Below is a small trained network, with its code and all its weights. Each question gives an input and a target symbol and asks what happens when units are switched off, that is, made to give their printed mean instead of their output.

import numpy as np


def w(rows, s, z=0):
    codes = np.array(rows[::2]) - 128.0
    scale = np.full(codes.shape[1], s)
    scale[-1] = z or s
    return codes * scale


def norm(h):
    return h / np.sqrt((h * h).mean(-1, keepdims=True) + 1e-5)


def f(y):
    return y / 2 * (1 + np.tanh(0.7978845608 * (y + 0.044715 * y**3)))


def softmax(a):
    e = np.exp(a - a.max(-1, keepdims=True))
    return e / e.sum(-1, keepdims=True)


def log_softmax(a):
    a = a - a.max(-1, keepdims=True)
    return a - np.log(np.exp(a).sum(-1, keepdims=True))


def net(x, mask):
    ids = ['αβγδεζηλξπστψω'.index(c) for c in x.split()]
    T = len(ids)
    res = E[ids] + P[:T]
    r = norm(res)
    for j in range(3):
        rows = slice(3 * j, 3 * j + 3)
        q, k, v = (r @ M[0][rows].T for M in (Q, K, V))
        z = softmax(np.where(np.tri(T) > 0, q @ k.T / 3**0.5, -1e9)) @ v
        o = O[0][rows]
        res = res + np.where(mask[j], z, o[:, -1]) @ o[:, :-1]
    y = f(norm(res) @ A[0][:, :-1].T + A[0][:, -1])
    res = res + np.where(mask[3:11], y, B[0][:, -1]) @ B[0][:, :-1]
    return log_softmax(norm(res)[-1] @ U[:, :-1].T + U[:, -1])


Q, K, V, O, A, B = {}, {}, {}, {}, {}, {}
E = w([
[141,82,90,101],'α',
[144,117,78,173],'β',
[163,63,103,175],'γ',
[128,206,151,94],'δ',
[34,156,127,106],'ε',
[145,140,155,111],'ζ',
[97,127,147,249],'η',
[95,124,250,132],'λ',
[16,99,130,120],'ξ',
[76,52,195,147],'π',
[79,156,147,166],'σ',
[162,200,181,129],'τ',
[203,77,87,14],'ψ',
[138,202,79,191],'ω',
],0.018)
P = w([
[254,8,162,44],'0',
[246,18,154,56],'1',
[235,13,153,58],'2',
[239,21,156,67],'3',
[229,13,155,54],'4',
[232,22,152,62],'5',
[245,21,163,50],'6',
],0.0032)
Q[0] = w([
[192,87,180,146],'head 0',
[127,104,168,74],'head 0',
[118,250,209,134],'head 0',
[73,143,207,49],'head 1',
[136,104,212,148],'head 1',
[178,111,129,47],'head 1',
[115,44,116,112],'head 2',
[144,80,216,221],'head 2',
[217,148,162,131],'head 2',
],0.025)
K[0] = w([
[177,111,194,100],'head 0',
[103,83,131,17],'head 0',
[115,254,214,101],'head 0',
[143,196,189,44],'head 1',
[159,120,210,121],'head 1',
[160,74,127,18],'head 1',
[89,17,88,150],'head 2',
[157,94,240,255],'head 2',
[240,145,172,121],'head 2',
],0.021)
V[0] = w([
[100,88,93,132],'head 0',
[92,4,120,109],'head 0',
[144,89,177,99],'head 0',
[201,107,44,207],'head 1',
[59,110,155,198],'head 1',
[189,75,89,134],'head 1',
[134,167,121,63],'head 2',
[145,153,218,143],'head 2',
[129,100,161,192],'head 2',
],0.012)
O[0] = w([
[77,121,172,127,77],'head 0',
[28,128,117,209,3],'head 0',
[114,145,54,196,102],'head 0',
[121,49,249,140,168],'head 1',
[192,52,71,126,118],'head 1',
[92,87,172,178,108],'head 1',
[82,188,131,99,125],'head 2',
[178,208,2,163,243],'head 2',
[196,89,78,173,165],'head 2',
],0.0083,0.0035)
A[0] = w([
[114,127,180,126,252],'neuron 0',
[104,127,104,111,107],'neuron 1',
[3,118,107,79,59],'neuron 2',
[61,100,76,131,160],'neuron 3',
[91,147,49,50,180],'neuron 4',
[76,142,99,71,118],'neuron 5',
[96,86,128,56,73],'neuron 6',
[58,176,111,203,159],'neuron 7',
],0.018,0.004)
B[0] = w([
[70,158,101,153,217],'neuron 0',
[132,129,168,173,140],'neuron 1',
[163,127,22,6,229],'neuron 2',
[111,96,197,116,207],'neuron 3',
[52,100,171,149,254],'neuron 4',
[103,169,109,239,178],'neuron 5',
[172,116,121,244,145],'neuron 6',
[224,140,180,126,229],'neuron 7',
],0.021,0.0072)
U = w([
[178,171,135,245,63],'α',
[105,51,104,30,74],'β',
[11,170,114,196,69],'γ',
[185,35,52,138,183],'δ',
[177,33,122,190,42],'ε',
[68,60,153,196,154],'ζ',
[65,47,143,203,39],'η',
[89,14,106,57,30],'λ',
[98,97,5,145,64],'ξ',
[224,196,67,158,148],'π',
[181,152,204,91,253],'σ',
[108,214,114,101,223],'τ',
[160,80,239,114,50],'ψ',
[19,130,63,114,100],'ω',
],0.015,0.0055)

Each question gives the input, a string of symbols that net reads in full, and the target symbol t.
The units are the heads (3 rows each of Q, K, V and O) and the neurons (one row each of A and B). Each row of codes is followed by its name. A weight is (code - 128) times the scale printed after its matrix; where a second scale follows, it is the last column's (O, A, B and U).
mask holds one flag per unit, heads first, then neurons. A switched-off unit (its flag False) gives its mean, the last column of its rows in O or B, instead of its output. The means were averaged over made-up inputs and are rounded, as every weight is.
A unit's drop is (log p(t) with every unit on - log p(t) with that unit switched off) / (log p(t) with every unit on - log p(t) with every unit switched off).
The circuit of an input: a set's keep is (log p(t) with only the set's units on - log p(t) with every unit switched off) / (log p(t) with every unit on - log p(t) with every unit switched off). Starting from all 11 units, units are removed one at a time, each time the one whose removal leaves the highest keep (on an exact tie, the one counted first), for as long as the keep stays at least 0.8.
circuit, biggest first: the units of the circuit, biggest drop first
unit that matters most: the unit with the biggest drop
top k neurons: the k neurons with the biggest drops, biggest first
which heads matter: for each layer, one digit per head in row order, 1 if its drop is at least 0.15 and else 0, layers parted by /
drop when u is switched off: that unit's drop, to one decimal
input ξ δ β, target ζ: which heads matter : 000
input ω ω ε τ, target π: which heads matter : 101
input λ π λ, target α: unit that matters most : head 0
input α ω ω ψ ψ ξ, target β: top 3 neurons : (neuron 2; neuron 7; neuron 4)
input ω ω ζ ε τ, target τ: which heads matter : 111
input ε ε λ σ τ, target τ: which heads matter : 011
input λ ω ω ψ ω ζ π, target σ: circuit, biggest first : (head 0; neuron 7; head 1)
input ω λ ξ ω δ ω λ, target τ: which heads matter : 010
input τ λ δ, target γ: which heads matter : 000
input ω λ λ ζ, target α: circuit, biggest first : (neuron 2; head 0)
input ζ ξ π π, target σ: circuit, biggest first : (neuron 7; head 1)
input ω λ ω ξ, target β: top 3 neurons : (neuron 2; neuron 3; neuron 7)
input λ λ λ ω ω, target ψ: drop when head 0 is switched off : 0.7
input ω ω ζ δ α ω ω, target τ: unit that matters most : head 2
input λ λ ε η, target δ: drop when neuron 4 is switched off : 0.2
input ω λ ξ η, target δ: drop when neuron 7 is switched off : 0.1
input π λ λ λ ω ξ ε, target γ: drop when neuron 5 is switched off : 3.0
